Below are the code and all the weights of a small trained network. Each question names an input and a class and asks about switching units off, where a switched-off unit gives its printed mean instead of its output.

import numpy as np


def w(rows, s, z=0):
    codes = np.array(rows[::2]) - 128.0
    scale = np.full(codes.shape[1], s)
    scale[-1] = z or s
    return codes * scale


def norm(h):
    return h / np.sqrt((h * h).mean(-1, keepdims=True) + 1e-5)


def f(y):
    return y / 2 * (1 + np.tanh(0.7978845608 * (y + 0.044715 * y**3)))


def log_softmax(a):
    a = a - a.max(-1, keepdims=True)
    return a - np.log(np.exp(a).sum(-1, keepdims=True))


def net(x, mask):
    res = np.array(x, float).reshape(1, 6) / 4 @ E
    u = 0
    for l in range(4):
        y = f(norm(res) @ A[l][:, :-1].T + A[l][:, -1])
        res = res + np.where(mask[u : u + 5], y, B[l][:, -1]) @ B[l][:, :-1]
        u += 5
    return log_softmax(norm(res)[-1] @ U[:, :-1].T + U[:, -1])


A, B = {}, {}
E = w([
[158,83,113,67,121,254,121,149],'x0',
[163,126,100,159,188,46,71,188],'x1',
[167,106,98,210,115,125,121,185],'x2',
[123,172,116,110,153,100,62,208],'x3',
[123,132,44,175,195,71,77,140],'x4',
[34,71,169,116,174,121,116,109],'x5',
],0.0015)
A[0] = w([
[126,135,113,95,187,99,56,183,96],'0.n0',
[165,118,91,171,129,124,87,183,108],'0.n1',
[123,148,164,117,86,118,161,101,254],'0.n2',
[129,127,127,128,116,134,127,134,178],'0.n3',
[136,151,101,159,162,3,108,132,99],'0.n4',
],0.0055,0.00083)
B[0] = w([
[157,100,166,208,138,137,129,112,201],'0.n0',
[111,193,83,105,91,89,193,81,190],'0.n1',
[158,146,118,192,136,87,120,88,176],'0.n2',
[123,120,119,135,142,103,132,133,136],'0.n3',
[86,66,253,217,233,123,36,167,252],'0.n4',
],0.0037,0.0032)
A[1] = w([
[192,252,159,89,80,70,119,144,110],'1.n0',
[48,115,165,164,98,95,185,146,243],'1.n1',
[144,125,141,54,166,154,23,241,2],'1.n2',
[175,84,33,145,142,147,111,153,127],'1.n3',
[147,63,113,16,123,193,121,181,157],'1.n4',
],0.0035,0.00085)
B[1] = w([
[133,203,66,141,144,144,185,127,168],'1.n0',
[198,120,88,110,114,105,76,211,253],'1.n1',
[132,73,182,253,115,170,171,128,145],'1.n2',
[121,217,141,166,143,130,138,103,142],'1.n3',
[129,155,154,190,218,145,100,183,198],'1.n4',
],0.0036,0.0012)
A[2] = w([
[149,240,43,168,134,137,163,139,24],'2.n0',
[107,2,96,245,125,115,132,106,208],'2.n1',
[123,148,153,188,98,9,119,102,254],'2.n2',
[69,78,141,64,183,158,74,98,134],'2.n3',
[138,88,71,136,83,69,106,215,91],'2.n4',
],0.0034,0.00078)
B[2] = w([
[200,207,102,88,97,153,241,138,175],'2.n0',
[173,210,183,135,146,225,152,197,254],'2.n1',
[145,116,132,171,191,251,128,217,229],'2.n2',
[147,248,65,73,147,151,131,130,169],'2.n3',
[96,62,127,66,87,193,100,164,131],'2.n4',
],0.0029,0.0024)
A[3] = w([
[128,88,172,98,109,191,168,83,247],'3.n0',
[124,189,110,170,75,49,155,177,188],'3.n1',
[111,173,147,169,144,3,100,134,180],'3.n2',
[173,45,135,156,34,109,155,83,52],'3.n3',
[100,162,155,80,112,100,136,140,85],'3.n4',
],0.0041,0.0013)
B[3] = w([
[172,156,101,212,123,62,153,159,253],'3.n0',
[179,111,124,85,122,252,158,144,191],'3.n1',
[131,143,165,166,190,241,126,156,205],'3.n2',
[21,88,181,141,150,53,97,88,78],'3.n3',
[126,111,31,121,172,165,109,118,82],'3.n4',
],0.0037,0.0012)
U = w([
[84,95,126,49,144,122,83,114,13],'0',
[42,170,72,2,168,120,59,72,101],'1',
[118,53,64,68,109,93,114,153,4],'2',
[96,72,154,168,48,13,168,36,126],'3',
[217,206,64,122,77,169,240,98,202],'4',
[109,10,103,54,39,126,73,183,6],'5',
[135,98,222,236,214,175,67,212,214],'6',
],0.0075,0.0039)

Each question gives the input, the list of numbers given to net, and the class t.
The units are the neurons (one row each of A and B). Each row of codes is followed by its name. A weight is (code - 128) times the scale printed after its matrix; where a second scale follows, it is the last column's (A, B and U).
mask holds one flag per neuron, layer by layer. A switched-off neuron (its flag False) gives its mean, the last column of its row in B, instead of its output. The means were averaged over made-up inputs and are rounded, as every weight is.
A unit's drop is (log p(t) with every unit on - log p(t) with that unit switched off) / (log p(t) with every unit on - log p(t) with every unit switched off).
The circuit of an input: a set's keep is (log p(t) with only the set's units on - log p(t) with every unit switched off) / (log p(t) with every unit on - log p(t) with every unit switched off). Starting from the 12 units with the biggest drops (on a tie, the unit counted first), units are removed one at a time, each time the one whose removal leaves the highest keep (on an exact tie, the one counted first), for as long as the keep stays at least 0.8.
units of the circuit, in order: the units of the circuit, biggest drop first
k most important neurons: the k neurons with the biggest drops, biggest first
k most important neurons of layer l: the k neurons of layer l with the biggest drops, biggest first
drop of u: that unit's drop, to one decimal
input [-2,-8,-1,4,-4,1], class 4: units of the circuit, in order : [0.n4]
input [3,-8,-7,-8,-7,-4], class 3: 2 most important neurons : [3.n3 2.n1]
input [6,-2,8,8,8,-5], class 4: units of the circuit, in order : [0.n1 2.n0]
input [0,1,8,-4,-2,8], class 5: units of the circuit, in order : [0.n4 1.n1 0.n0 2.n4]
input [-8,-3,2,3,-7,-3], class 4: units of the circuit, in order : [1.n0 0.n4]
input [0,8,1,-8,-7,2], class 3: units of the circuit, in order : [0.n4 1.n4 3.n3]
input [-8,-8,5,7,-8,-1], class 4: 2 most important neurons : [0.n4 1.n0]
input [-2,-7,7,7,7,-8], class 4: 2 most important neurons : [0.n1 2.n0]
input [4,0,3,-8,-4,2], class 3: units of the circuit, in order : [0.n4 2.n2 3.n3]
input [-2,2,2,-4,-4,7], class 5: 3 most important neurons : [0.n4 1.n1 0.n0]
input [-7,-7,3,8,-4,-1], class 4: units of the circuit, in order : [1.n0 0.n4]
input [4,2,2,-7,-7,-2], class 3: 3 most important neurons : [0.n4 3.n3 2.n2]
input [-3,-7,-7,-3,1,-1], class 3: 2 most important neurons : [2.n1 3.n3]
input [3,-2,1,3,-5,-5], class 4: units of the circuit, in order : [0.n4]
input [2,-8,3,3,5,1], class 4: 2 most important neurons : [0.n4 2.n0]
input [-1,3,-3,-3,-5,6], class 1: 3 most important neurons : [0.n4 0.n0 1.n2]
input [-5,-6,2,6,-4,7], class 5: 3 most important neurons : [0.n4 1.n1 2.n4]
input [6,-6,2,-6,-6,1], class 3: 3 most important neurons of layer 2 : [2.n2 2.n1 2.n0]
input [-7,-5,1,-4,-8,7], class 3: 2 most important neurons of layer 0 : [0.n4 0.n0]
input [-3,-7,-4,-8,2,6], class 3: most important neuron : [0.n4]
input [2,-3,-8,0,-1,5], class 1: drop of 2.n3 : 0.1
input [0,-6,6,-2,-8,0], class 3: drop of 3.n3 : 0.3
input [0,-5,-6,0,2,4], class 1: drop of 0.n1 : 0.1
